Below are the code and all the weights of a small trained network. Each question names an input and a class and asks about switching units off, where a switched-off unit gives its printed mean instead of its output.

import numpy as np


def w(rows, s, z=0):
    codes = np.array(rows[::2]) - 128.0
    scale = np.full(codes.shape[1], s)
    scale[-1] = z or s
    return codes * scale


def norm(h):
    return h / np.sqrt((h * h).mean(-1, keepdims=True) + 1e-5)


def f(y):
    return np.maximum(y, 0)


def log_softmax(a):
    a = a - a.max(-1, keepdims=True)
    return a - np.log(np.exp(a).sum(-1, keepdims=True))


def net(x, mask):
    res = np.array(x, float).reshape(1, 4) / 4 @ E
    u = 0
    for l in range(4):
        y = f(norm(res) @ A[l][:, :-1].T + A[l][:, -1])
        res = res + np.where(mask[u : u + 4], y, B[l][:, -1]) @ B[l][:, :-1]
        u += 4
    return log_softmax(norm(res)[-1] @ U[:, :-1].T + U[:, -1])


A, B = {}, {}
E = w([
[226,130,123,97,143,116,218,169,77],'x0',
[167,68,179,83,112,159,127,117,114],'x1',
[119,175,216,103,132,94,115,45,87],'x2',
[187,224,130,157,116,247,90,56,151],'x3',
],0.012)
A[0] = w([
[239,144,94,78,88,159,246,175,116,144],'0.n0',
[165,180,28,85,73,230,129,158,254,131],'0.n1',
[145,252,104,190,152,124,168,147,46,2],'0.n2',
[116,49,44,149,180,132,153,230,166,96],'0.n3',
],0.0096,0.0051)
B[0] = w([
[200,129,123,156,216,109,69,81,56,255],'0.n0',
[51,199,114,177,8,100,39,84,138,244],'0.n1',
[172,167,109,104,170,144,180,90,210,168],'0.n2',
[65,144,88,245,115,57,192,197,165,251],'0.n3',
],0.015,0.0097)
A[1] = w([
[116,33,98,142,74,147,176,247,235,6],'1.n0',
[83,149,1,209,234,92,236,246,240,155],'1.n1',
[123,53,166,14,130,121,78,182,106,1],'1.n2',
[237,39,242,111,136,153,132,155,54,57],'1.n3',
],0.0089,0.0046)
B[1] = w([
[196,33,87,86,143,158,212,251,128,159],'1.n0',
[176,62,188,232,2,24,127,119,12,253],'1.n1',
[48,72,61,95,129,78,125,71,155,137],'1.n2',
[128,91,104,36,200,185,133,179,131,160],'1.n3',
],0.012,0.014)
A[2] = w([
[68,202,165,134,30,148,75,35,109,253],'2.n0',
[154,203,96,89,104,184,128,220,132,27],'2.n1',
[78,152,245,82,167,85,158,103,183,7],'2.n2',
[152,135,226,160,142,84,100,157,39,182],'2.n3',
],0.011,0.0016)
B[2] = w([
[80,138,147,117,120,137,105,95,228,249],'2.n0',
[208,142,148,146,164,129,118,88,102,129],'2.n1',
[21,154,83,164,96,252,111,153,153,152],'2.n2',
[98,148,86,124,167,209,88,103,148,216],'2.n3',
],0.017,0.014)
A[3] = w([
[133,78,253,98,112,109,207,205,103,19],'3.n0',
[149,128,80,181,56,23,243,205,162,88],'3.n1',
[128,184,203,133,57,253,156,121,155,80],'3.n2',
[173,237,53,88,41,178,231,174,202,254],'3.n3',
],0.011,0.0071)
B[3] = w([
[180,49,120,84,228,228,171,3,95,146],'3.n0',
[155,80,236,151,59,15,170,153,70,254],'3.n1',
[65,92,24,169,164,208,29,159,203,195],'3.n2',
[170,108,228,207,153,60,119,82,155,201],'3.n3',
],0.012,0.0098)
U = w([
[71,63,176,10,179,177,150,167,125,1],'0',
[70,170,77,171,106,193,39,113,188,223],'1',
[85,53,81,213,80,5,178,198,148,232],'2',
[227,159,167,83,247,142,127,90,68,40],'3',
[142,206,147,107,89,57,125,93,174,48],'4',
],0.016,0.0076)

Each question gives the input, the list of numbers given to net, and the class t.
The units are the neurons (one row each of A and B). Each row of codes is followed by its name. A weight is (code - 128) times the scale printed after its matrix; where a second scale follows, it is the last column's (A, B and U).
mask holds one flag per neuron, layer by layer. A switched-off neuron (its flag False) gives its mean, the last column of its row in B, instead of its output. The means were averaged over made-up inputs and are rounded, as every weight is.
A unit's drop is (log p(t) with every unit on - log p(t) with that unit switched off) / (log p(t) with every unit on - log p(t) with every unit switched off).
The circuit of an input: a set's keep is (log p(t) with only the set's units on - log p(t) with every unit switched off) / (log p(t) with every unit on - log p(t) with every unit switched off). Starting from the 12 units with the biggest drops (on a tie, the unit counted first), units are removed one at a time, each time the one whose removal leaves the highest keep (on an exact tie, the one counted first), for as long as the keep stays at least 0.8.
units of the circuit, in order: the units of the circuit, biggest drop first
most important unit: the unit with the biggest drop
k most important neurons: the k neurons with the biggest drops, biggest first
k most important neurons of layer l: the k neurons of layer l with the biggest drops, biggest first
drop when u is switched off: that unit's drop, to one decimal
input [4,4,-2,1], class 3: units of the circuit, in order -> (0.n0)
input [-2,6,7,-7], class 0: 3 most important neurons -> (0.n1 0.n3 1.n2)
input [-7,0,3,-7], class 1: units of the circuit, in order -> (0.n3 1.n1)
input [-2,8,4,-7], class 0: 2 most important neurons of layer 0 -> (0.n1 0.n3)
input [-3,-6,3,-4], class 1: 3 most important neurons -> (0.n3 2.n3 3.n1)
input [2,5,8,-8], class 0: 2 most important neurons -> (0.n1 0.n3)
input [3,8,6,5], class 3: 2 most important neurons -> (0.n1 1.n3)
input [7,2,-8,4], class 1: 2 most important neurons of layer 0 -> (0.n0 0.n1)
input [4,-4,7,1], class 1: 2 most important neurons -> (0.n3 2.n2)
input [-4,5,6,-7], class 1: 4 most important neurons -> (2.n2 3.n1 1.n0 0.n0)
input [0,7,3,-7], class 0: drop when 0.n1 is switched off -> 0.4
input [6,7,-6,4], class 1: drop when 0.n1 is switched off -> 1.2
input [4,-5,2,-1], class 3: drop when 0.n3 is switched off -> 0.2
input [-3,8,-4,1], class 1: most important unit -> 0.n1
